Each row is followed by its class.
[ 601  218  -51 -287 -489 -843 -504  228  425  293  -20   68  478 -421
  -68 -214  -82  594   15  357   94  -45  204 -225 -543 -631  315  337
   67  281 -181  181  152 -106 -321  -22 -207 -763 -198 -107  648  187
   88]  zan
[ 341   10 -494 -219 -430 -188 -169 -177  109  -54  533    7  213 -480
  437 -198 -139 -337  -37 -357  309  318  298  -53 -260   25  281   42
   14  -63   19    7   79  277 -119  502  -46   19   23 -352  488  -35
   -7]  Guf
[ 601  146 -421 -196 -227 -120 -222  -94   22  -63  453 -282  267 -409
  446 -305  -72 -576  -46 -517  344  508  372  113 -340 -115  206  -31
 -162    0  154   80  194  347  -70  353   52  254 -129 -375  421  -45
    5]  kig
[ 411  154 -454 -230 -370 -172 -210 -249  210  -48  582   86  276 -491
  427 -237 -136 -140    7 -320  311  213  228  -71 -203  157  317   54
   38  -24   38   -4   44  248 -164  478  -22    3   11 -352  479  -55
   30]  dilo
[ 617  215  -74 -275 -460 -828 -532  246  456  303  -52   74  490 -373
  -47 -210  -55  614  -53  363   67  -39  222 -244 -487 -620  327  333
   67  263 -140  155  178 -106 -296   -4 -186 -755 -222 -107  682  225
   96]  sevo
[ 538  114 -565 -284 -367 -157 -213 -154  101  -48  564  -37  234 -393
  469 -217  -89 -310   -4 -385  267  403  293  -27 -192   60  305  -42
  -70   34   30    9   95  292 -125  441  -16  144  -15 -309  529  -42
  -12]  bavi
[ 494  256  -54 -269 -456 -883 -536  225  497  271  -87  107  453 -428
  -46 -211  -43  649  -18  331   76  -67  194 -269 -498 -638  305  338
   27  251 -160  126  162 -135 -347  -16 -201 -780 -212  -99  563  197
   96]  Guf
[ 485  295  -64 -333 -496 -751 -541  320  309  374   50  104  465 -525
 -100 -205 -114  564  -53  344  202  -54  157 -195 -570 -642  308  308
   33  235 -128  175  199 -179 -338   18 -233 -717 -206  -88  655  133
  116]  kuzi
[ 521  234  -34 -320 -539 -801 -580  373  354  326  -41   61  447 -499
 -104 -211 -112  431 -112  291  133  -46  152 -190 -538 -645  256  307
   -4  231 -228  152  181 -139 -346  -35 -129 -682 -218  -50  594  156
   52]  Guf
[ 627  241 -133 -297 -461 -832 -527  296  418  304  -39   19  448 -449
  -66 -217  -57  516  -23  316  102    0  277 -143 -525 -680  350  331
   37  250 -209  227  150  -84 -327  -42 -249 -729 -171 -128  657  176
   63]  zan
[ 559  216  -86 -277 -560 -821 -483  224  402  282  -31   84  464 -402
 -103 -214  -86  584 -106  348   72  -97  232 -275 -438 -609  344  385
   67  316 -160  114  125  -69 -324   10 -269 -774 -218  -97  693  198
   90]  bavi
[ 611  170 -122 -276 -483 -844 -481  237  426  314  -83   54  433 -352
 -119 -175   -9  502   19  329   50  -58  277 -219 -487 -624  356  378
   41  318 -249  181  195  -66 -292  -61 -197 -782 -182 -110  626  193
   70]  bavi
[ 471   93 -598 -230 -363 -135 -226 -121  165  -57  543   43  226 -454
  446 -188  -79 -355  -70 -376  303  379  336  -26 -216   72  334   25
  -83  -43   78   26   92  296 -135  463   -8   86    5 -326  514  -65
   57]  mun
[ 607  249 -120 -312 -464 -777 -546  322  360  278  -49   81  462 -402
  -96 -181  -29  504  -64  287   46  -22  250 -228 -464 -657  293  335
  -10  294 -191  189  212 -115 -299  -54 -173 -729 -237  -80  668  192
   63]  mun
[ 489   82 -476 -191 -223  -14 -301  -80  149  -17  428 -173  224 -423
  417 -257 -104 -549   -3 -424  340  468  277   74 -269   28  263   74
 -149   28   69  148  139  336 -123  360  186  184 -146 -348  439 -116
    4]  mun
[ 558  224 -146 -282 -470 -832 -503  262  532  217  -53  116  386 -444
   13 -231   12  471  -45  277   63  -27  288 -243 -430 -643  334  349
    2  283 -164  105  143  -57 -405  -27 -237 -704 -179  -53  588  150
   73]  mun
[ 416   66 -544 -288 -379 -136 -260 -137  244  -46  549   -3  214 -506
  471 -225 -120 -323  -54 -343  292  345  291   -8 -224  105  371   30
  -47  -26  106   -9   57  263 -225  483  -60   98  -15 -277  458  -45
   51]  zan
[ 496  235  -70 -295 -521 -809 -580  306  413  386  -72   94  487 -556
 -110 -194 -135  552 -129  333  182  -62  259 -137 -502 -605  424  362
   20  176 -181  196  140 -159 -450   84 -272 -684 -192 -142  611  166
  109]  zan
[ 514  251 -518 -173 -167  -36 -273 -203  156   42  441  -71  199 -470
  400 -224  -91 -377  -29 -420  316  405  297   57 -267   86  284   63
 -122   50   49  124  166  308 -154  412  156  242 -128 -308  419  -69
   19]  Guf
[ 623  116 -510 -184 -187  -64 -273 -108   90  -26  378 -258  237 -379
  439 -303 -109 -472  -38 -461  306  572  362  119 -317  -95  254   24
 -189   91  158  167  178  343  -68  352  138  273 -195 -358  443  -57
    3]  Lugu
[ 420   73 -613 -276 -368 -114 -248 -157  254  -44  593   69  213 -500
  411 -186 -173 -275  -19 -344  314  322  253  -73 -268  126  319   77
 -108  -19   63   14   89  278 -193  475   52   53  -77 -258  547  -81
   73]  Lugu
[ 547  192 -428 -221 -215 -109 -260 -122  143  -40  417 -217  328 -438
  463 -280  -81 -449   42 -369  281  500  359   79 -358  -76  299   70
 -160  -22  171   99  169  267 -146  364   46  224  -96 -359  412  -38
   18]  zan
[ 429  304   13 -310 -553 -837 -559  288  388  336  -54  136  504 -476
 -110 -214 -116  709  -51  384  151 -135  126 -284 -508 -595  299  383
   59  211 -165  110  150 -243 -433   33 -233 -834 -178 -117  584  159
  106]  kig
[ 577  249 -119 -283 -459 -843 -518  231  404  287  -21   98  444 -452
  -73 -214  -53  638  -28  326   72  -86  246 -233 -539 -655  341  361
   87  288 -177  192  150  -91 -301  -35 -250 -742 -192  -96  675  191
  104]  zan
[ 286  330   16 -360 -600 -853 -586  340  418  327  -46  191  444 -555
  -35 -201 -126  697  -61  426  109 -152   98 -297 -439 -572  308  324
   83  146 -203    2   76 -267 -522   40 -280 -777 -139  -53  503  111
   52]  zan
[ 493  135 -585 -232 -351 -147 -227 -163  260   -6  526   20  194 -472
  402 -222 -125 -361  -11 -385  341  346  266  -17 -244   73  301   38
  -96   23    6   90  118  315 -133  446   76   40  -12 -282  570  -71
   38]  sevo
[ 548  140  -77 -302 -498 -833 -475  170  492  248   13   90  466 -384
  -23 -203  -42  627  -18  358   63  -78  171 -301 -472 -552  270  319
   94  274  -88   68  142 -129 -364   11 -188 -766 -234  -96  670  177
  121]  mun
[ 399   94 -545 -233 -323 -165 -189 -159  183  -72  606   82  165 -543
  466 -196  -84 -386    1 -387  323  291  295  -79 -305   14  266   69
  -20  -70   51   61  118  273 -106  458   -6   39   28 -286  540  -43
   18]  Guf
[ 460  279  -49 -328 -508 -825 -577  368  404  379  -73  125  417 -491
  -78 -190  -72  558  -87  350  116  -64  207 -200 -463 -634  325  309
   33  215 -236  119  164 -170 -433   -5 -230 -712 -202  -60  553  137
   42]  sevo
[ 528  259 -555 -124 -173  -79 -278 -180  165   60  437 -108  199 -421
  473 -191  -84 -394  -39 -386  318  525  329   86 -229   60  273    3
 -178  -38   61   99  109  345 -151  444  158  228  -78 -356  464  -99
  -11]  Guf
[ 437   84 -529 -242 -283 -103 -244 -186  131   33  559   38  156 -415
  529 -163  -56 -234  -12 -329  290  355  314  -61 -188   73  352   35
  -41  -29  119  -15  119  241  -82  482    6  131  -36 -296  468  -43
   38]  bavi
[ 481  352  -88 -328 -490 -792 -592  384  325  382  -59  106  433 -487
 -109 -183  -76  593  -91  353  146  -29  186 -203 -499 -641  313  323
    7  216 -182  191  196 -212 -338  -13 -180 -742 -191  -97  594  153
   75]  Lugu
[ 336  114 -540 -246 -409 -153 -214 -117  195  -23  561   54  210 -521
  413 -212 -147 -337   18 -325  344  311  240  -63 -251   98  295   85
  -50 -139   58   -1   71  293 -169  491   39   55   -6 -281  489  -90
  -26]  dilo
[ 466  233  -19 -259 -484 -862 -526  177  517  232  -40  120  496 -426
   -9 -219  -73  697   -3  336   94  -92  160 -332 -495 -556  310  353
   48  215  -58   77  144 -140 -395   72 -230 -798 -227 -119  596  204
  117]  kig
[ 573  176  -86 -287 -516 -806 -514  233  409  304  -14   39  484 -357
 -101 -179  -53  570    1  377   99  -69  213 -234 -501 -591  328  362
   82  250 -181  136  191 -118 -295   -9 -184 -801 -195 -133  677  207
  104]  kig
[ 543  230 -105 -260 -493 -838 -527  238  496  231  -76   65  475 -433
  -33 -243  -66  506  -59  297   76   -6  263 -204 -476 -656  344  349
  -30  267 -185  147  131  -72 -375    2 -254 -767 -196 -113  649  201
   84]  Guf
[ 488  308  -87 -321 -476 -767 -595  430  361  363  -81   71  379 -442
  -84 -197  -72  404 -159  290  175   27  196 -198 -436 -652  241  267
  -72  191 -135  109  217 -185 -400   33 -169 -667 -247  -29  535  159
   66]  kig
[ 412  100 -590 -251 -330 -100 -271 -123  259  -63  580   97  184 -550
  455 -206 -112 -312  -84 -378  317  282  246  -76 -216   99  336   47
  -41    7   80   11   79  277 -177  442    8    8    8 -260  554  -83
  106]  mun
[ 494  227  -26 -238 -486 -899 -510  166  529  246 -127  131  469 -422
  -74 -235  -57  652    5  322   82 -116  215 -294 -491 -625  312  390
   40  257 -182  131  163 -116 -373   11 -191 -750 -261 -101  546  217
   81]  Guf
[ 336  335   60 -322 -545 -853 -577  309  422  344  -89  215  489 -546
  -67 -245 -136  710  -98  389  131 -184  105 -321 -481 -594  330  393
   87  162 -118   75  129 -244 -473   68 -277 -782 -203  -80  576  179
   74]  sevo
[ 354   45 -559 -300 -405 -182 -227 -186  197   -2  554   46  235 -486
  448 -209 -142 -216   45 -318  314  314  278  -74 -244  114  404   91
  -49 -103   60  -25   68  255 -195  501  -29  101   -5 -312  443  -63
    2]  dilo
[ 601  169 -516 -180 -252  -97 -256 -139   52   -1  419 -214  241 -372
  419 -274 -114 -502  -11 -482  359  524  351   90 -235  -33  266  -35
 -199   51   14  117  152  358  -82  384  124  259 -131 -367  458  -88
  -26]  kig
[ 392  -13 -610 -248 -349  -78 -266  -55  166  -74  496  -66  173 -434
  421 -246 -119 -421  -56 -426  308  397  300   24 -230    2  297   39
  -66    2  119   61  123  341  -96  447    7   86  -92 -281  518  -41
   18]  kig
[ 425  314  -10 -301 -495 -870 -567  298  487  332  -73  200  455 -509
  -78 -218  -63  638  -84  351  125 -139  184 -287 -472 -643  333  384
   52  242 -160  132  160 -194 -430   -8 -227 -746 -180  -71  537  143
  106]  sevo
[ 512  142 -483 -262 -476 -223 -238 -264  302  -46  607   60  305 -514
  447 -178 -173 -121  -11 -267  264  224  234  -83 -216  143  346   35
  -11  -23   15 -131   55  267 -271  509   -5   92  -14 -256  580  -38
   73]  zan
[ 665  230 -112 -282 -437 -850 -548  314  451  266  -43   33  461 -362
  -61 -198  -14  469  -16  331   58   41  261 -186 -504 -691  295  298
   -3  310 -200  237  173  -84 -280  -87 -172 -737 -177 -104  633  182
   76]  zan
[ 448  295  -46 -301 -521 -816 -547  308  420  359  -70  141  439 -500
  -98 -221  -95  588  -96  349  186  -96  155 -262 -485 -617  299  363
   59  205 -142  114  157 -198 -411   29 -207 -724 -220  -73  537  141
  106]  mun
[ 644  225 -102 -280 -402 -832 -490  180  532  238  -41   47  446 -414
  -26 -204  -13  489   40  246   85  -19  261 -259 -534 -621  304  352
  -36  302 -147  207  231  -98 -335  -23 -146 -700 -198 -104  576  197
   97]  bavi
[ 589  260 -125 -273 -410 -823 -538  269  486  246  -12   52  445 -446
  -30 -231  -27  477  -33  261  103  -11  263 -211 -531 -689  305  329
   -7  273 -120  194  185  -68 -344  -31 -247 -754 -199  -90  665  196
   97]  kig
[ 484  270  -22 -331 -523 -838 -538  302  387  334  -53  108  473 -472
 -110 -221 -106  608  -45  310  125  -95  154 -238 -525 -622  285  361
   14  262 -231  137  163 -186 -416   -7 -211 -774 -197  -94  589  124
   91]  sevo
[ 663  191 -517 -175 -144  -67 -224 -150  118   13  410 -216  213 -369
  435 -269  -51 -585  -19 -478  346  570  405  169 -254   -8  257  -48
 -192   60   75  201  193  344 -111  353  166  246  -88 -393  428  -54
   -9]  Lugu
[ 479  230  -72 -267 -510 -852 -502  223  470  268  -43  147  479 -444
  -21 -239  -65  683    1  365   98  -94  180 -285 -475 -583  337  355
   89  211  -93   88  122 -123 -372   53 -248 -759 -209  -96  627  174
   78]  kuzi
[ 350    0 -509 -237 -423 -171 -174 -162  118  -42  536   30  205 -459
  449 -182 -106 -335  -34 -328  309  295  306  -72 -198   86  322   30
   20  -93   12  -63   68  286 -202  495  -45    8   20 -348  545  -51
   23]  mun
[ 547  260 -134 -227 -438 -822 -534  223  417  290  -34   64  475 -461
  -86 -238  -69  593  -35  268  155  -63  239 -228 -571 -660  347  368
   60  246 -119  175  172  -62 -292   33 -277 -752 -239 -115  657  198
  144]  kig
[ 525  240  -94 -272 -464 -787 -517  258  402  236   19   63  531 -429
  -23 -232 -106  547   11  282  112   -1  209 -200 -520 -635  279  303
   22  205 -133  158  155  -62 -351   48 -251 -744 -228 -135  727  189
   59]  kig
[ 428  295   19 -339 -541 -809 -553  335  336  327   -6  126  490 -542
  -90 -209 -154  659  -25  378  141 -115  118 -231 -529 -628  301  344
   82  183 -182  112  142 -199 -408   45 -272 -762 -219  -92  635  149
   68]  zan
[ 421  301   -7 -317 -540 -808 -580  383  424  303 -106  150  493 -512
  -58 -199 -117  555  -86  322  112  -58  186 -238 -424 -606  342  378
  -51  176 -183  111  153 -195 -491   76 -249 -753 -181  -97  553  155
   40]  bavi
[ 472  129 -482 -147 -227  -87 -232 -160  142   -4  404 -142  231 -426
  435 -234  -75 -458  -68 -369  304  448  376   67 -280   57  300   59
  -92  -55  165   60  125  326 -168  459   64  231 -106 -362  410  -48
   40]  zan
[ 529  232  -19 -334 -544 -832 -524  283  402  370  -24   85  441 -526
 -140 -220  -94  514  -65  336  156 -123  207 -192 -510 -615  328  358
   42  236 -223  137  171 -152 -426  -34 -180 -702 -191  -74  586  139
   59]  dilo
[ 552  235  -35 -257 -460 -854 -490  146  511  260  -27   95  495 -471
  -64 -229  -65  529   -2  279  126  -78  250 -257 -522 -587  322  359
   -6  257 -161  178  175  -99 -382    8 -164 -724 -178 -131  570  175
   98]  dilo
[ 445  282   -3 -340 -532 -812 -551  305  383  357  -22  109  464 -483
 -122 -199 -119  606  -80  351  172 -117  137 -246 -485 -613  266  333
   42  201 -136  109  189 -222 -426   19 -189 -743 -226  -89  596  158
   91]  kig
[ 556  268 -139 -274 -469 -818 -547  335  383  267  -68   92  407 -416
  -52 -205  -22  543  -55  288   66   -3  256 -216 -467 -653  319  333
    1  270 -190  155  179  -71 -299  -18 -202 -724 -231  -74  637  179
   59]  Lugu
[ 383   15 -482 -296 -366 -145 -193 -183  234  -53  643   41  213 -552
  512 -199 -121 -239   25 -363  318  292  237  -87 -272  117  288   32
   26  -31  120   -1   84  243 -218  503   -7  108  -19 -271  452  -81
   13]  bavi
[ 600  230  -96 -266 -446 -847 -547  258  512  245  -62   57  452 -422
   -8 -231  -20  498  -27  341   65   -5  225 -222 -494 -643  312  317
   15  245 -157  143  154  -98 -326   -7 -190 -736 -184  -82  625  210
   62]  Guf
[ 449  357  -84 -317 -468 -782 -564  339  341  381 -100  157  416 -562
 -111 -218  -83  612  -95  321  174  -79  197 -227 -515 -635  346  370
    0  198 -150  179  182 -202 -395   42 -233 -726 -187  -77  552  137
   81]  mun
[ 350  -28 -528 -293 -358  -89 -198 -196  127 -138  579   64  254 -468
  429 -230 -108 -216   18 -397  230  259  322  -68 -290   64  352  119
  -19   73   74   25  109  275 -133  437  -72   19  -43 -288  521  -34
  118]  zan
[ 473  292 -102 -328 -514 -796 -604  347  389  392  -15   79  428 -562
  -84 -189 -100  519 -156  323  176  -66  192 -161 -507 -622  367  342
   42  168 -187  150  148 -173 -391   21 -232 -678 -157  -96  591  154
   90]  Guf
[ 519  199  -95 -283 -516 -839 -473  151  431  300  -27  122  470 -391
  -63 -203  -41  654   23  346   58  -79  255 -278 -442 -559  359  364
   73  277 -208   86  139  -92 -347   10 -202 -707 -200  -81  560  165
   58]  dilo
[ 494  111 -472 -164 -190    7 -234 -143  121  -27  350 -189  269 -376
  354 -297  -71 -479  -64 -417  290  419  342  136 -241   56  297   99
  -95   42  171   72  148  341 -161  364   83  172 -182 -390  434  -61
   73]  mun
[ 616  214  -85 -262 -470 -880 -547  247  526  249  -86   51  486 -386
  -64 -220  -32  474    6  325   72  -43  267 -207 -482 -677  353  344
   17  269 -220  155  171  -79 -335  -57 -198 -744 -171 -106  603  207
  111]  zan
[ 620  225 -122 -274 -460 -823 -518  260  445  248  -32   52  462 -419
  -53 -233  -28  471   10  280   93  -22  253 -204 -541 -659  331  336
  -14  292 -176  193  194  -61 -300  -49 -200 -740 -186 -101  655  179
   92]  kuzi
[ 397   21 -480 -232 -150  -33 -272  -71  138  -39  413 -222  224 -431
  412 -310  -61 -547   12 -434  351  474  320   88 -300  -22  289   78
 -116  -48  231  152  176  299 -101  366  121  212 -166 -370  382  -65
   20]  dilo
[ 381   44 -551 -229 -438 -253 -173 -235  214    0  625   66  191 -536
  462 -105  -93 -254  -18 -312  312  300  334 -113 -295   79  317   63
   -6  -94   -8   -6   75  274 -188  518    0   64   69 -302  495  -73
   15]  Guf
[ 426  241  -36 -331 -545 -818 -556  309  494  302  -76  146  445 -492
  -27 -206  -79  483  -96  318  117  -53  201 -251 -426 -579  320  329
  -32  213 -168   86  142 -179 -511   17 -191 -712 -169  -66  513  135
   67]  mun
[ 481   49 -546 -227 -301 -110 -237 -143  173  -70  519   12  184 -454
  451 -205 -134 -402   15 -383  280  358  320    5 -227   34  326   30
  -63  -16   -3   72   96  305 -130  435   -3   53   -7 -332  500  -47
   10]  zan
[ 503  236 -434 -142 -208  -87 -274 -169   16   56  397 -124  288 -401
  422 -247 -104 -391  -77 -419  321  463  353   62 -208   59  282   21
 -153  -21   58   95  118  312 -131  438  131  300 -110 -399  378  -87
  -34]  dilo
[ 337   75 -541 -267 -274 -101 -220 -153  230  -24  549  179  138 -540
  470 -191 -128 -212   53 -297  291  238  248  -71 -200  154  387   78
   67  -65   48   34   58  227 -198  472  -49    5   13 -294  438  -72
   12]  zan
[ 464  162 -411 -170 -166  -57 -288 -198  126   28  410 -164  233 -451
  469 -271 -125 -354  -68 -420  342  413  313   52 -220   31  294   58
 -101   -7  165   74  127  286 -168  428  127  227 -175 -385  428  -65
   27]  Lugu
[ 567  170 -533 -184 -238  -91 -277 -112  131  -33  413 -160  260 -391
  388 -227 -103 -480  -53 -418  266  470  360   99 -245    1  273   31
 -206   32   25   91  140  355 -164  395   92  171 -106 -345  537  -61
   37]  zan
[ 486  290  -23 -302 -533 -806 -550  306  398  315  -70  103  469 -511
 -117 -230 -121  547  -64  304  178  -86  194 -221 -532 -642  308  390
  -16  247 -218  155  196 -182 -412   22 -191 -768 -212  -96  588  157
  118]  Lugu
[ 439  283   30 -314 -564 -889 -555  290  450  307  -79  141  443 -469
 -123 -232  -90  588  -98  359  128 -150  121 -295 -494 -635  246  387
   31  270 -220  111  142 -220 -435  -37 -177 -785 -187  -65  521  153
   94]  Guf
[ 468  293  -43 -341 -526 -811 -562  288  374  366   -8  103  462 -535
 -111 -193 -103  618  -83  358  153  -98  160 -202 -530 -626  325  348
   41  231 -203  152  159 -225 -402   -7 -227 -759 -165 -114  619  145
  107]  Guf
[ 318  -49 -648 -252 -318  -31 -265 -131  206  -32  578   69  140 -444
  394 -131 -106 -325  -81 -359  310  314  291 -108 -236  154  319  102
  -78  -14  117   36  148  287 -138  515   83   32  -93 -245  551  -50
  122]  kig
[ 548  227  -40 -311 -521 -831 -525  202  468  265   11   77  532 -392
  -43 -188  -71  580   30  362   82  -35  180 -265 -493 -566  328  340
   21  279 -163  148  175 -148 -331  -12 -145 -774 -166 -139  630  177
  100]  Lugu
